q_294: 0.708	-0.467	0.708	-3.407	3.955	4.609	0.707	5.611	2.542	0.708	6.722	-2.182	1.423
q_813: 2.219	-0.981	3.591	1.864	1.657	-3.096	-1.406	4.828	2.128	-3.623	1.255	4.995	1.809
q_337: -3.013	1.638	-3.014	1.638	1.638	-0.060	1.638	-8.376	0.122	-0.029	-2.956	0.245	1.156
howmany q_337: 1.638 -> 4
howmany q_294: 0.708 -> 3

q_178: -4.667	3.567	0.429	-0.394	7.471
q_314: 7.033	3.083	-0.041	-0.041	7.033
q_692: 2.022	0.548	-4.484	-1.986	-0.915
q_875: -0.344	-7.017	2.551	2.190	-1.205
q_59: 1.909	0.698	-3.475	-1.544	-0.248
q_957: -0.379	0.429	-0.394	3.567	-0.425
q_485: -3.475	0.698	1.909	-1.544	7.034
q_442: -0.330	0.154	-0.359	-0.158	0.691
at: 3.567	0.429	-0.394 -> q_178, 2
asked: 1.909	0.698	-3.475	-1.544	-0.248 -> q_59
howmany q_178: -4.667 -> 1
howmany q_314: 7.034 -> 0
at: 1.909	0.698	-3.475 -> q_59, 1

q_491: 1.259	3.272	-0.695	5.190	-2.955	-1.554	0.232	0.874	-5.921	-2.083	0.263	1.333	1.083	-0.447	6.267	1.345	-3.114	-2.145	4.813	4.878	5.295	0.319	0.683	2.566	-0.698	2.403	-1.698	-0.688	-5.539	0.971	0.204	3.522	0.794	-1.092	0.495	-0.351	0.672	-1.396	2.641	-1.513	-2.396	-5.956	-2.039	0.272	2.035	0.716	-1.405	0.224	-4.136	-3.581	-0.480	-2.806	-0.685	3.923	-0.433	3.141	5.148	-0.133	-2.012	1.877	2.148	-3.040	-0.289
q_229: -0.642	-1.304	-1.867	1.812	6.256	0.260	-0.757	0.410	-2.580	-2.676	-1.586	-0.374	-2.513	3.217	1.615	-1.009	0.482	1.529	4.813	4.878	-1.090	-2.237	1.276	-0.151	-2.234	-1.414	1.729	1.319	-1.444	3.590	-0.696	1.148	0.697	0.025	-1.352	1.186	1.792	1.597	1.922	2.008	-5.887	-0.205	-3.069	-0.642	-2.806	3.076	4.710	1.795	-2.095	-1.552	-1.275	1.740	1.280	-0.509	-3.272	1.811	1.618	-0.981	3.719	-3.761	-6.912	-3.311	0.554
q_563: -1.532	-4.349	-3.427	5.122	0.620	1.709	1.561	-2.752	0.668	-2.337	0.261	-2.728	-3.539	3.197	3.900	0.647	1.408	-1.338	4.813	4.878	2.095	0.981	-1.407	0.922	-1.733	-0.874	-3.544	0.054	-0.303	1.061	1.613	-1.097	1.806	0.073	-1.846	-0.739	-1.629	3.568	1.429	0.685	0.640	0.886	0.777	0.311	-7.340	5.942	3.658	-2.826	3.204	-1.252	0.086	1.803	-0.457	-0.933	1.618	-3.272	-0.981	3.719	1.811	-0.708	-2.596	-5.086	-1.966
rev: 1.811	3.719	-0.981 -> q_563
rev: 3.719	-0.981	1.618	1.811	-3.272 -> q_229
rev: 1.276	-2.237 -> q_229
at: 2.566	-0.698	2.403	-1.698	-0.688	-5.539	0.971	0.204	3.522 -> q_491, 24
at: -0.447	6.267	1.345	-3.114	-2.145 -> q_491, 14
at: 3.923	-0.433 -> q_491, 54
at: 5.190	-2.955 -> q_491, 4

q_108: -4.662	-4.367	0.590	-0.510	-7.086	-2.932	1.495	-0.291	3.266
q_580: -1.980	-1.929	0.217	0.097	-2.510	-1.902	-0.256	0.623	1.641
q_534: -1.982	-2.177	0.036	-0.227	-3.682	-1.329	1.009	-0.202	1.329
q_142: -1.090	-0.975	0.244	0.059	-1.311	-0.970	-0.348	0.318	0.806
q_68: -4.221	-3.344	0.860	-1.395	-7.287	-0.684	3.709	-2.413	2.330
q_521: -2.984	-2.916	0.418	0.261	-3.333	-2.810	-0.828	1.029	2.452
q_665: -1.744	-2.612	0.092	2.901	3.031	-6.213	-8.139	6.180	3.317
q_67: 0.097	-2.510	-1.902	-0.256	0.626	1.641	6.914	-5.350	-2.926
at: 0.097	-2.510	-1.902	-0.256	0.623	1.641 -> q_580, 4
rev: 1.641	0.623	-0.256	-1.902	-2.510 -> q_580
at: -2.612	0.092	2.901	3.031 -> q_665, 2

q_977: 5.403	5.403	5.403	-5.497	-0.650	5.403
q_934: 0.592	-4.833	0.592	-3.255	0.592	-3.776
q_207: 7.444	1.053	2.139	-0.264	0.967	-3.970
q_937: 1.437	-3.107	2.072	-2.535	1.377	0.479
q_341: 5.130	-0.069	2.908	-0.853	1.872	-0.864
q_30: 1.377	-3.146	2.139	-2.200	0.951	5.404
q_594: 2.018	2.018	0.960	-2.311	2.095	-5.496
rev: -2.200	2.139 -> q_30
asked: 5.403	5.403	5.403	-5.497	-0.650	5.403 -> q_977
rev: 2.908	-0.069 -> q_341
at: 0.592	-4.833	0.592	-3.255 -> q_934, 1
howmany q_934: 0.591 -> 0
howmany q_977: 5.403 -> 4
howmany q_594: -5.496 -> 1

q_405: -3.401	9.833	-8.260	-8.850	-0.530	-0.491
q_280: 1.070	0.745	0.937	0.063	0.436	0.901
q_343: -0.466	-0.432	-0.335	0.036	-0.219	-0.328
q_488: -8.260	9.833	-3.401	-8.850	9.204	2.675
q_736: 7.363	-7.201	-9.110	3.758	7.686	8.743
q_635: 6.505	-6.667	3.049	6.038	-6.977	-1.965
q_257: 0.065	0.044	0.008	-0.058	0.006	0.020
q_837: 0.225	0.147	0.093	-0.147	0.017	0.099
q_453: 3.049	6.037	-0.035	-0.238	0.047	0.102
q_689: 5.588	-5.767	2.550	5.115	-6.024	-1.716
rev: 6.038	3.049 -> q_635
at: -8.260	9.833	-3.401	-8.850 -> q_488, 1
rev: -0.491	-0.530 -> q_405

q_874: -2.787	7.074	-6.659	-1.129	4.156	-5.489	-6.721	0.254
q_555: 4.349	-5.381	2.214	6.566	-0.820	-4.066	6.566	-6.867
q_552: -3.722	-5.382	-0.248	-0.605	0.600	-4.817	-4.339	3.049
at: -2.787	7.074	-6.659	-1.129	4.156	-5.489	-6.721 -> q_874, 1
rev: 6.566	-4.066	-0.820	6.566	2.214 -> q_555
howmany q_555: -5.381 -> 1

q_183: 1.196	-0.114	-0.293	-0.557	-1.141	-0.270	-0.198	0.254	0.050	-0.701	-0.023	-0.585	0.997	0.230	0.013	-0.531	-0.519	-0.418	-0.199	-1.256	-0.680	-0.647	0.180	-0.550	0.033	-0.321	0.195	-1.451	-0.520	-0.425	0.492	-0.863	-0.393	0.224	1.285	-0.344
q_411: 1.939	0.151	-0.219	0.252	0.830	-1.214	-1.122	-0.167	-1.777	0.160	5.125	-1.408	0.743	2.204	-2.101	0.859	0.300	0.956	-0.194	-0.997	0.020	-0.663	0.138	-1.078	0.085	0.013	-1.035	-0.412	-0.569	0.808	-0.406	-1.104	-0.778	-0.902	1.722	0.656
q_122: -1.446	0.312	-0.736	1.055	2.328	-1.992	-0.097	-0.908	0.596	0.919	2.009	0.511	-1.176	1.009	-1.697	1.254	0.078	1.107	1.317	1.335	1.319	0.253	-0.754	0.609	-0.014	1.921	-1.636	1.614	0.067	1.326	-3.085	-0.258	-0.739	-1.520	-1.176	0.355
q_847: 0.176	-0.113	-0.684	-0.124	-0.044	-0.141	-0.719	0.049	-0.591	-0.499	-0.501	-0.936	1.240	0.047	0.152	0.481	-0.578	0.081	0.313	-0.390	-0.639	0.329	0.661	0.145	0.649	0.020	1.146	-0.540	-0.143	-0.759	0.561	0.462	1.119	0.432	-0.037	-1.027
q_570: -0.416	0.800	0.483	-0.658	0.970	-0.498	0.621	0.460	0.813	-0.370	1.304	1.336	-1.766	0.739	-0.482	-0.619	0.567	0.252	-0.521	0.860	1.020	-0.339	-0.543	-0.443	-0.207	0.211	-0.816	1.048	0.727	1.234	-2.832	-0.937	-1.157	-0.035	-0.395	0.103
q_763: -0.378	1.328	-3.073	-0.199	2.833	-5.020	-1.824	-0.906	-0.470	-2.360	9.267	-1.429	0.428	3.792	-4.038	2.332	-1.349	2.562	1.429	-0.839	0.510	-0.872	-0.214	-1.286	1.157	2.788	-1.001	0.541	-1.273	0.750	-6.374	-2.630	-0.840	-1.089	1.442	-1.791
q_800: 1.057	0.159	-1.302	-0.842	-1.155	-0.351	-0.578	0.329	0.323	0.487	-0.794	-0.559	0.053	-0.065	0.087	-0.254	-1.132	-0.438	0.755	-0.440	-0.783	0.195	0.419	0.254	-0.238	0.467	0.827	-1.415	0.053	-0.613	0.491	-0.440	0.254	0.058	-0.193	-0.269
q_740: -1.332	0.217	0.768	0.946	0.410	0.205	-0.265	-1.013	-2.764	0.003	-0.649	-0.654	-0.422	-0.010	-1.042	1.181	1.528	1.708	-0.430	0.395	0.414	0.852	-0.560	-0.729	-1.380	-0.414	-0.128	2.858	-0.921	-0.219	1.515	0.271	0.272	0.458	0.806	3.224
q_476: -0.375	1.270	-1.188	-1.479	-0.519	-1.837	-0.265	-0.306	0.278	0.125	0.831	0.133	0.366	0.558	-1.837	-0.202	-0.441	1.015	0.549	0.376	0.129	-0.277	-0.664	-0.984	-1.476	1.252	0.095	0.964	-0.664	0.135	-2.603	-2.046	-1.052	0.680	0.549	0.941
q_167: -0.296	0.020	0.761	0.785	1.599	0.399	0.328	0.545	-0.564	-0.791	2.057	0.563	-1.412	1.028	0.631	0.320	0.848	0.175	-0.976	-0.187	0.798	0.156	0.028	-0.065	1.047	-0.746	-0.853	0.611	0.859	0.696	-0.677	0.317	-0.136	-0.750	-0.120	0.015
q_711: 0.176	-0.113	-0.684	-0.124	-0.044	-0.141	-0.719	0.049	-0.591	-0.499	-0.501	-0.936	1.240	0.047	0.152	0.481	-0.578	0.081	0.313	-0.390	-0.639	0.329	-0.121	0.145	0.649	0.020	1.146	-0.540	-0.143	0.406	0.561	0.462	1.119	0.432	-0.037	-1.027
rev: 0.621	-0.498 -> q_570
howmany q_800: 0.159 -> 1

